Here is a tiny trained network, its code and every weight. The questions are about switching its units off for an input and a target symbol, where a switched-off unit gives its printed mean instead of its output.

import numpy as np


def w(rows, s, z=0):
    codes = np.array(rows[::2]) - 128.0
    scale = np.full(codes.shape[1], s)
    scale[-1] = z or s
    return codes * scale


def f(y):
    return y / 2 * (1 + np.tanh(0.7978845608 * (y + 0.044715 * y**3)))


def softmax(a):
    e = np.exp(a - a.max(-1, keepdims=True))
    return e / e.sum(-1, keepdims=True)


def log_softmax(a):
    a = a - a.max(-1, keepdims=True)
    return a - np.log(np.exp(a).sum(-1, keepdims=True))


def net(x, mask):
    ids = ['ΔΛΞΠΦΨΩαβεζμ'.index(c) for c in x.split()]
    T = len(ids)
    res = E[ids] + P[:T]
    u = 0
    for l in range(3):
        q, k, v = (res @ M[l].T for M in (Q, K, V))
        z = softmax(np.where(np.tri(T) > 0, q @ k.T / 2**0.5, -1e9)) @ v
        res = res + np.where(mask[u], z, O[l][:, -1]) @ O[l][:, :-1]
        u += 1
        y = f(res @ A[l][:, :-1].T + A[l][:, -1])
        res = res + np.where(mask[u : u + 4], y, B[l][:, -1]) @ B[l][:, :-1]
        u += 4
    return log_softmax(res[-1] @ U[:, :-1].T + U[:, -1])


Q, K, V, O, A, B = {}, {}, {}, {}, {}, {}
E = w([
[230,199,169,122,126,141,145,160],'Δ',
[161,123,138,72,115,32,117,101],'Λ',
[94,105,141,114,62,140,1,169],'Ξ',
[102,57,83,146,97,110,107,223],'Π',
[62,136,111,98,109,64,89,87],'Φ',
[94,123,172,157,241,134,74,159],'Ψ',
[144,170,148,174,70,51,113,162],'Ω',
[160,67,190,75,135,154,102,106],'α',
[69,121,11,201,109,161,85,183],'β',
[186,107,115,140,161,180,72,76],'ε',
[82,146,130,176,131,91,176,185],'ζ',
[66,167,104,83,136,104,157,119],'μ',
],0.017)
P = w([
[101,48,144,244,198,123,30,62],'0',
[83,165,7,16,213,216,127,176],'1',
[117,143,42,51,233,135,61,156],'2',
[130,141,60,53,244,97,44,174],'3',
[133,105,206,157,101,165,174,1],'4',
[119,138,143,128,91,209,170,59],'5',
[137,119,161,92,86,194,168,66],'6',
[153,135,103,106,175,115,99,82],'7',
[168,145,113,150,135,147,101,36],'8',
[151,167,99,132,132,197,157,59],'9',
[176,140,133,111,109,155,125,84],'10',
[183,162,109,148,121,155,95,83],'11',
[196,156,106,154,108,160,116,52],'12',
],0.0078)
Q[0] = w([
[136,216,36,185,255,128,9,156],'0.h1',
[145,186,104,93,173,45,149,74],'0.h1',
],0.0049)
K[0] = w([
[144,106,187,253,148,176,112,84],'0.h1',
[180,72,174,214,82,170,170,91],'0.h1',
],0.007)
V[0] = w([
[250,120,171,244,53,121,58,60],'0.h1',
[90,255,156,134,255,245,140,21],'0.h1',
],0.0051)
O[0] = w([
[148,51,220,105,54,68,151,131,254],'0.h1',
[189,45,137,44,2,183,226,109,172],'0.h1',
],0.0075,0.0023)
A[0] = w([
[86,106,110,172,181,136,132,216,24],'0.n1',
[104,150,83,54,110,211,2,80,2],'0.n2',
[185,61,125,118,149,218,53,106,237],'0.n3',
[129,34,110,222,210,174,105,129,156],'0.n4',
],0.008,0.0047)
B[0] = w([
[212,167,142,168,36,138,89,61,137],'0.n1',
[124,112,184,60,169,105,200,152,159],'0.n2',
[47,124,164,159,214,90,71,212,255],'0.n3',
[25,181,171,2,70,89,105,187,176],'0.n4',
],0.01,0.0065)
Q[1] = w([
[194,198,51,91,32,97,68,205],'1.h1',
[224,229,224,91,1,185,119,32],'1.h1',
],0.0053)
K[1] = w([
[96,143,155,152,67,105,3,73],'1.h1',
[170,139,114,57,114,141,157,96],'1.h1',
],0.0074)
V[1] = w([
[255,134,207,118,131,136,49,107],'1.h1',
[79,81,214,204,150,137,140,195],'1.h1',
],0.0057)
O[1] = w([
[50,217,195,67,212,166,138,145,143],'1.h1',
[245,211,154,131,1,159,14,90,254],'1.h1',
],0.0085,0.0065)
A[1] = w([
[156,149,158,145,91,128,161,81,119],'1.n1',
[160,114,97,178,101,140,142,137,121],'1.n2',
[101,100,37,164,153,163,83,102,1],'1.n3',
[254,161,199,175,184,173,171,129,56],'1.n4',
],0.0091,0.0051)
B[1] = w([
[165,58,234,156,87,194,147,173,178],'1.n1',
[137,134,118,67,147,109,116,141,127],'1.n2',
[71,132,110,72,103,186,9,172,106],'1.n3',
[55,120,80,118,71,130,133,68,252],'1.n4',
],0.012,0.0031)
Q[2] = w([
[156,95,56,213,57,16,213,53],'2.h1',
[134,152,3,17,23,41,114,238],'2.h1',
],0.0057)
K[2] = w([
[105,159,104,167,94,112,203,120],'2.h1',
[16,60,253,196,77,14,116,33],'2.h1',
],0.0071)
V[2] = w([
[116,74,133,36,168,126,71,2],'2.h1',
[185,75,217,173,189,63,110,146],'2.h1',
],0.0072)
O[2] = w([
[58,10,141,238,191,172,118,194,241],'2.h1',
[96,148,176,186,85,64,183,2,253],'2.h1',
],0.01,0.0049)
A[2] = w([
[149,123,111,169,135,154,127,2,186],'2.n1',
[42,176,83,120,157,90,33,205,1],'2.n2',
[99,146,161,135,129,101,141,8,11],'2.n3',
[180,195,153,189,76,148,86,246,158],'2.n4',
],0.0065,0.0041)
B[2] = w([
[173,113,142,203,210,124,164,105,188],'2.n1',
[239,42,148,133,124,112,168,137,207],'2.n2',
[255,175,191,99,121,163,212,196,201],'2.n3',
[104,116,128,97,218,141,152,70,254],'2.n4',
],0.0092,0.0064)
U = w([
[52,130,213,21,144,167,129,239,252],'Δ',
[41,168,115,179,252,105,154,51,228],'Λ',
[159,138,97,207,151,195,80,75,33],'Ξ',
[146,159,56,158,208,161,82,61,105],'Π',
[79,71,48,238,70,70,137,170,121],'Φ',
[168,39,93,102,92,170,153,80,15],'Ψ',
[116,177,130,92,118,106,200,143,33],'Ω',
[175,69,93,202,102,177,161,145,45],'α',
[138,138,73,98,111,130,114,132,116],'β',
[113,26,133,107,48,134,238,138,42],'ε',
[74,171,71,63,128,77,142,3,100],'ζ',
[177,74,75,175,169,203,145,189,89],'μ',
],0.0055,0.0035)

Each question gives the input, a string of symbols that net reads in full, and the target symbol t.
The units are the heads (2 rows each of Q, K, V and O) and the neurons (one row each of A and B). Each row of codes is followed by its name. A weight is (code - 128) times the scale printed after its matrix; where a second scale follows, it is the last column's (O, A, B and U).
mask holds one flag per unit, layer by layer, with each layer's heads first. A switched-off unit (its flag False) gives its mean, the last column of its rows in O or B, instead of its output. The means were averaged over made-up inputs and are rounded, as every weight is.
A unit's drop is (log p(t) with every unit on - log p(t) with that unit switched off) / (log p(t) with every unit on - log p(t) with every unit switched off).
The circuit of an input: a set's keep is (log p(t) with only the set's units on - log p(t) with every unit switched off) / (log p(t) with every unit on - log p(t) with every unit switched off). Starting from the 12 units with the biggest drops (on a tie, the unit counted first), units are removed one at a time, each time the one whose removal leaves the highest keep (on an exact tie, the one counted first), for as long as the keep stays at least 0.8.
units of the circuit, in order: the units of the circuit, biggest drop first
k most important neurons: the k neurons with the biggest drops, biggest first
k most important neurons of layer l: the k neurons of layer l with the biggest drops, biggest first
input Δ Ψ Ω Φ Λ Λ β, target μ: 2 most important neurons of layer 0 : (0.n3 0.n4)
input Ξ Ψ Φ Δ, target Ξ: 3 most important neurons : (2.n1 0.n3 1.n4)
input α Ω α Λ Λ Λ Λ, target Λ: units of the circuit, in order : (0.h1 2.h1)
input Λ Λ β, target Φ: units of the circuit, in order : (2.h1 1.h1)
input ε Ω Φ Λ Λ Λ Ω, target Λ: units of the circuit, in order : (0.h1 1.h1)
input Φ Ξ Λ, target Φ: most important neuron of layer 0 : (0.n2)
input ζ Ψ Λ Δ, target ζ: units of the circuit, in order : (1.n4 2.h1)
input Ω Δ Λ Π Δ Λ Ψ Ξ Π, target Ω: 3 most important neurons : (2.n3 0.n4 1.n1)
input Δ ζ Ψ ε Δ α Δ ζ α, target Λ: units of the circuit, in order : (2.h1 0.n3)
input ε ε μ Δ, target ε: units of the circuit, in order : (0.h1 2.h1)
input Ξ Δ ζ, target Ξ: 2 most important neurons of layer 0 : (0.n3 0.n1)
input Ξ Δ ζ Φ Λ, target Δ: units of the circuit, in order : (1.n4 2.h1 1.h1 0.n3)
input ε ζ ζ, target ε: units of the circuit, in order : (0.h1 0.n3)
input Δ μ Ψ Λ β Π Ψ Λ Ξ Λ Ξ Ψ Π, target μ: 3 most important neurons : (1.n4 2.n2 0.n4)
input Ω β Λ, target Ω: units of the circuit, in order : (2.n3 2.h1 0.h1)
input Ψ Π Λ, target Ψ: 3 most important neurons : (0.n3 0.n4 1.n1)
input Ω Ξ α Λ Δ Λ Λ Π, target Ω: most important neuron of layer 0 : (0.n4)
input Π Δ Ω Λ Δ Δ β Λ Φ Δ Ω Δ Λ, target Δ: 4 most important neurons : (1.n4 0.n3 2.n1 2.n2)
input Ω Λ Δ, target Ω: units of the circuit, in order : (2.n3 1.n4 2.h1)
input Λ ζ Λ μ, target Λ: units of the circuit, in order : (2.h1 0.h1)
input Π Δ Ψ α α Π α ε Λ Λ α Δ Ψ, target Δ: 4 most important neurons : (0.n4 0.n1 2.n1 2.n3)
input Λ Λ ε Λ α ε ε ε α Ξ Λ, target ε: 2 most important neurons : (0.n3 2.n3)
